Below are the code and all the weights of a small trained network. Each question names an input and a class and asks about switching units off, where a switched-off unit gives its printed mean instead of its output.

import numpy as np


def w(rows, s, z=0):
    codes = np.array(rows[::2]) - 128.0
    scale = np.full(codes.shape[1], s)
    scale[-1] = z or s
    return codes * scale


def f(y):
    return np.maximum(y, 0)


def log_softmax(a):
    a = a - a.max(-1, keepdims=True)
    return a - np.log(np.exp(a).sum(-1, keepdims=True))


def net(x, mask):
    res = np.array(x, float).reshape(1, 8) / 4 @ E
    y = f(res @ A[0][:, :-1].T + A[0][:, -1])
    res = res + np.where(mask, y, B[0][:, -1]) @ B[0][:, :-1]
    return log_softmax(res[-1] @ U[:, :-1].T + U[:, -1])


A, B = {}, {}
E = w([
[127,128,128,128],'x0',
[63,233,122,177],'x1',
[126,128,128,127],'x2',
[50,120,254,64],'x3',
[127,127,128,126],'x4',
[131,127,129,129],'x5',
[47,104,44,79],'x6',
[193,205,109,18],'x7',
],0.0065)
A[0] = w([
[162,179,120,60,67],'n1',
[168,171,126,72,100],'n2',
[152,174,139,66,98],'n3',
[158,163,109,67,130],'n4',
[205,139,193,174,156],'n5',
[166,181,115,61,83],'n6',
[172,181,113,69,115],'n7',
[194,143,184,166,176],'n8',
[87,206,121,147,139],'n9',
[88,216,112,165,65],'n10',
[169,64,109,98,106],'n11',
[168,150,66,179,75],'n12',
[150,127,64,171,93],'n13',
[89,111,85,99,240],'n14',
[86,108,81,96,254],'n15',
[95,211,108,161,120],'n16',
[81,109,77,103,208],'n17',
[83,207,118,159,104],'n18',
[90,217,105,172,82],'n19',
[90,80,142,198,54],'n20',
[81,211,138,167,99],'n21',
[172,63,118,93,60],'n22',
[229,155,195,204,77],'n23',
[188,130,185,169,112],'n24',
[43,125,254,77,113],'n25',
[159,174,123,68,103],'n26',
[103,194,116,159,96],'n27',
[45,140,246,80,121],'n28',
[88,74,143,197,33],'n29',
[173,63,109,100,89],'n30',
[94,102,56,110,160],'n31',
[167,66,112,103,70],'n32',
[175,142,53,193,33],'n33',
[194,131,181,159,183],'n34',
[153,188,121,69,104],'n35',
],0.0073,0.0054)
B[0] = w([
[70,69,104,203,169],'n1',
[83,94,113,186,177],'n2',
[88,83,93,197,175],'n3',
[90,107,136,186,189],'n4',
[73,168,129,91,212],'n5',
[78,78,116,199,178],'n6',
[91,93,129,184,192],'n7',
[86,174,129,96,215],'n8',
[162,76,172,106,184],'n9',
[166,28,198,69,160],'n10',
[144,91,188,102,176],'n11',
[155,115,58,85,168],'n12',
[137,136,70,89,167],'n13',
[124,206,172,131,240],'n14',
[125,202,177,132,254],'n15',
[158,75,179,96,177],'n16',
[98,187,166,108,217],'n17',
[156,65,174,97,171],'n18',
[155,57,181,84,168],'n19',
[66,90,90,184,158],'n20',
[149,74,151,100,174],'n21',
[148,45,200,94,157],'n22',
[53,158,131,61,191],'n23',
[47,164,122,76,177],'n24',
[195,122,2,112,248],'n25',
[86,86,113,195,178],'n26',
[147,81,164,93,157],'n27',
[198,117,4,111,245],'n28',
[31,58,85,222,154],'n29',
[139,90,178,101,169],'n30',
[80,187,152,87,192],'n31',
[140,67,177,87,156],'n32',
[160,106,10,77,165],'n33',
[84,179,136,102,217],'n34',
[93,84,118,186,181],'n35',
],0.007,0.0054)
U = w([
[64,58,101,244,51],'0',
[208,119,8,86,67],'1',
[187,41,228,80,49],'2',
[132,166,146,138,241],'3',
[66,205,156,80,2],'4',
[150,162,150,148,234],'5',
[152,161,153,146,223],'6',
],0.013,0.0063)

Each question gives the input, the list of numbers given to net, and the class t.
The units are the neurons (one row each of A and B). Each row of codes is followed by its name. A weight is (code - 128) times the scale printed after its matrix; where a second scale follows, it is the last column's (A, B and U).
mask holds one flag per neuron, in row order. A switched-off neuron (its flag False) gives its mean, the last column of its row in B, instead of its output. The means were averaged over made-up inputs and are rounded, as every weight is.
A unit's drop is (log p(t) with every unit on - log p(t) with that unit switched off) / (log p(t) with every unit on - log p(t) with every unit switched off).
The circuit of an input: a set's keep is (log p(t) with only the set's units on - log p(t) with every unit switched off) / (log p(t) with every unit on - log p(t) with every unit switched off). Starting from the 12 units with the biggest drops (on a tie, the unit counted first), units are removed one at a time, each time the one whose removal leaves the highest keep (on an exact tie, the one counted first), for as long as the keep stays at least 0.8.
units of the circuit, in order: the units of the circuit, biggest drop first
unit that matters most: the unit with the biggest drop
k most important neurons: the k neurons with the biggest drops, biggest first
drop when u is switched off: that unit's drop, to one decimal
input [5,-6,1,8,7,-4,3,-1], class 1: units of the circuit, in order	[n25 n28]
input [-3,2,-3,-8,-1,-4,-1,-6], class 1: units of the circuit, in order	[n33 n12]
input [-5,3,5,-4,-6,-8,-7,5], class 4: units of the circuit, in order	[n23 n5]
input [6,-1,5,7,-3,-3,4,-1], class 1: units of the circuit, in order	[n25 n28]
input [5,-2,7,-5,2,5,-7,3], class 4: unit that matters most	n23
input [-8,8,-8,-8,7,1,-1,-6], class 1: units of the circuit, in order	[n33 n12]
input [-2,3,-4,-3,4,-7,7,-5], class 4: 2 most important neurons	[n31 n17]
input [2,-4,-7,-7,6,1,8,-5], class 4: units of the circuit, in order	[n31 n17 n15]
input [-3,7,2,-8,1,-3,-1,-3], class 1: 3 most important neurons	[n33 n12 n13]
input [-2,-8,-6,-7,-6,7,-3,-6], class 2: 2 most important neurons	[n25 n28]
input [-1,-7,2,-4,6,-1,2,2], class 2: drop when n11 is switched off	0.1
input [-8,-1,2,0,4,3,8,0], class 4: drop when n2 is switched off	0.0
input [0,-2,0,-4,5,1,3,-3], class 3: drop when n28 is switched off	0.2
input [-2,-3,-4,7,7,-6,7,5], class 1: units of the circuit, in order	[n25]
